Questions about the table below.
1) Find the 3rd entry on the diagonal from the top-right corner.
2) Find the last entry in the row that holds the smallest entry.
3) Find the top-left entry.
4) Find the entry in the bottom-left corner.
5) Find the 5th entry in reading order.
6) Find the entry in the bottom-right corner.
[[109 132 132 134 133 134 133 109 134 136 124 128 137 139 120]
 [126 125 124 122 128 143 130 123 130 132 124 125 127 137 122]
 [118 130 128 133 127 122 131 118 130 126 127 134 140 132 128]
 [134 153 114 130 106 115 147 131 128 133 129 129 141 125 112]
 [157 130 130 132 121 131 126 149 125 120 128 128 121 126 118]
 [157 130 130 132 121 131 126 149 125 120 128 129 121 126 118]
 [109 132 132 134 133 134 133 110 134 136 124 128 137 139 121]
 [133 115 113 134 110 129 129 126 125 120 132 143 145 131 115]]
1) 140
2) 112
3) 109
4) 133
5) 133
6) 115

Questions about the table below.
1) Find the last entry, reading row by row.
2) Find the 1st entry, reading row by row.
3) Find the third-last entry, reading row by row.
4) Find the maximum.
5) Find the entry directly below the largest entry.
6) Find the 2nd entry on the diagonal from the top-right corner.
7) Find the largest entry in the first column.
8) Find the top-right entry.
[[129 126 136 132 121 124 123 133 108 138 133 122 110 132]
 [129 125 138 127 132 127 123 134 107 145 129 116 110 127]
 [135 116 138 136 132 128 118 128 109 141 129 119 113 125]
 [130 127 132 133 131 129 130 136 107 139 140 124 109 133]
 [128 119 136 134 131 130 125 133 100 139 135 122 111 124]
 [133 124 132 131 134 129 118 133 105 142 139 120 110 123]
 [134 132 132 131 135 131 117 129 104 145 126 123 108 132]
 [133 129 132 128 130 125 126 129 106 140 136 117 108 129]
 [134 127 129 130 131 128 121 130 105 140 136 120 116 129]
 [134 120 137 127 131 127 124 132 101 147 140 120 106 129]
 [131 120 133 126 128 130 114 128 107 144 134 126 113 135]
 [129 118 137 126 128 126 123 121 107 140 130 119 115 129]
 [128 127 138 130 134 130 118 130  98 135 141 123 111 129]]
1) 129
2) 129
3) 123
4) 147
5) 144
6) 110
7) 135
8) 132

Questions about the row below.
1) Give the smallest entry.
2) Give the entry just right of 149.
[108 123 149 117]
1) 108
2) 117

Questions about the grid below.
1) Find the smallest entry.
2) Find the entry just right of the smallest entry.
[[127, 129, 127, 128, 128, 126, 129, 127, 127, 129, 127, 128], [101, 129, 103, 102, 106, 130, 128, 138, 104, 135, 104, 104], [138, 128, 137, 138, 136, 126, 128, 124, 137, 126, 137, 137], [99, 130, 101, 100, 104, 132, 128, 139, 102, 135, 102, 102]]
1) 99
2) 130

x =
[[133 131 135 131 132 130 131 134 131 131 130 135 133 133 130 107]
 [130 128 133 131 132 132 132 132 132 129 132 134 135 131 128 107]
 [130 131 131 130 133 130 131 132 131 129 131 130 132 131 131 110]
 [131 132 133 131 132 131 130 134 131 131 131 133 132 133 131 110]
 [131 128 134 133 130 130 130 131 130 132 129 138 133 133 128 119]
 [128 123 134 131 124 131 127 129 129 133 126 141 133 129 121 144]
 [130 128 138 133 132 130 129 136 130 132 129 140 135 135 129 110]
 [132 132 136 131 134 135 130 138 134 130 135 132 134 133 132 103]
 [124 127 122 122 126 124 128 124 125 127 126 122 126 125 126 133]
 [119 123 123 120 127 122 129 125 124 127 125 124 129 125 123 135]
 [128 124 133 132 136 125 129 131 129 122 128 127 131 130 132 110]
 [133 132 131 132 131 132 130 131 132 130 132 131 130 130 131 113]]
The largest entry is 144
The fifth-last entry, reading row by row -> 131
The third largest entry is 140
The bottom-right entry: 113
Read off the entry directly below the largest entry.
A: 110
Read off the smallest entry in the last column.
A: 103
Read off the 4th-last entry, reading row by row.
A: 130
Read off the entry directly above the largest entry.
A: 119
Read off the first entry in the row that holds the largest entry.
A: 128
Read off the top-right entry.
A: 107
The bottom-left entry is 133
The entry just left of the largest entry: 121
Read off the 2nd entry on the main diagonal.
A: 128
Read off the 1st entry in reading order.
A: 133
Read off the 5th entry, reading row by row.
A: 132
Read off the 2nd entry from the end, reading row by row.
A: 131
Read off the second largest entry.
A: 141
The 3rd entry from the end, reading row by row is 130
Read off the third entry on the diagonal from the top-right corner.
A: 131
Read off the smallest entry in the first column.
A: 119
Read off the 3rd entry on the main diagonal.
A: 131
Read off the first entry of the smallest entry's row.
A: 132
Read off the entry directly below 140.
A: 132
The third entry, reading row by row is 135

Questions about the matrix below.
1) The third entry in reading order?
2) The second smallest entry?
3) The entry in the bottom-left corner?
4) The entry directly below 137?
5) The last entry, reading row by row?
6) The top-right entry?
7) The top-left entry?
8) The entry just left of 139?
array([[122, 119, 127, 130, 135, 130, 127, 119, 126, 122, 111, 127, 126],
       [143, 125, 125, 130, 129, 134, 121, 123, 130, 124, 131, 128, 143],
       [120, 128, 132, 128, 139, 121, 129, 132, 132, 127, 100, 114, 126],
       [128, 130, 126, 123, 137, 142, 121, 134, 126, 130, 148, 133, 126],
       [131, 128, 122, 132, 126, 142, 129, 133, 131, 127, 122, 132, 128],
       [149, 126, 130, 142, 127, 120, 126, 129, 131, 121, 154, 122, 141]])
1) 127
2) 111
3) 149
4) 126
5) 141
6) 126
7) 122
8) 128
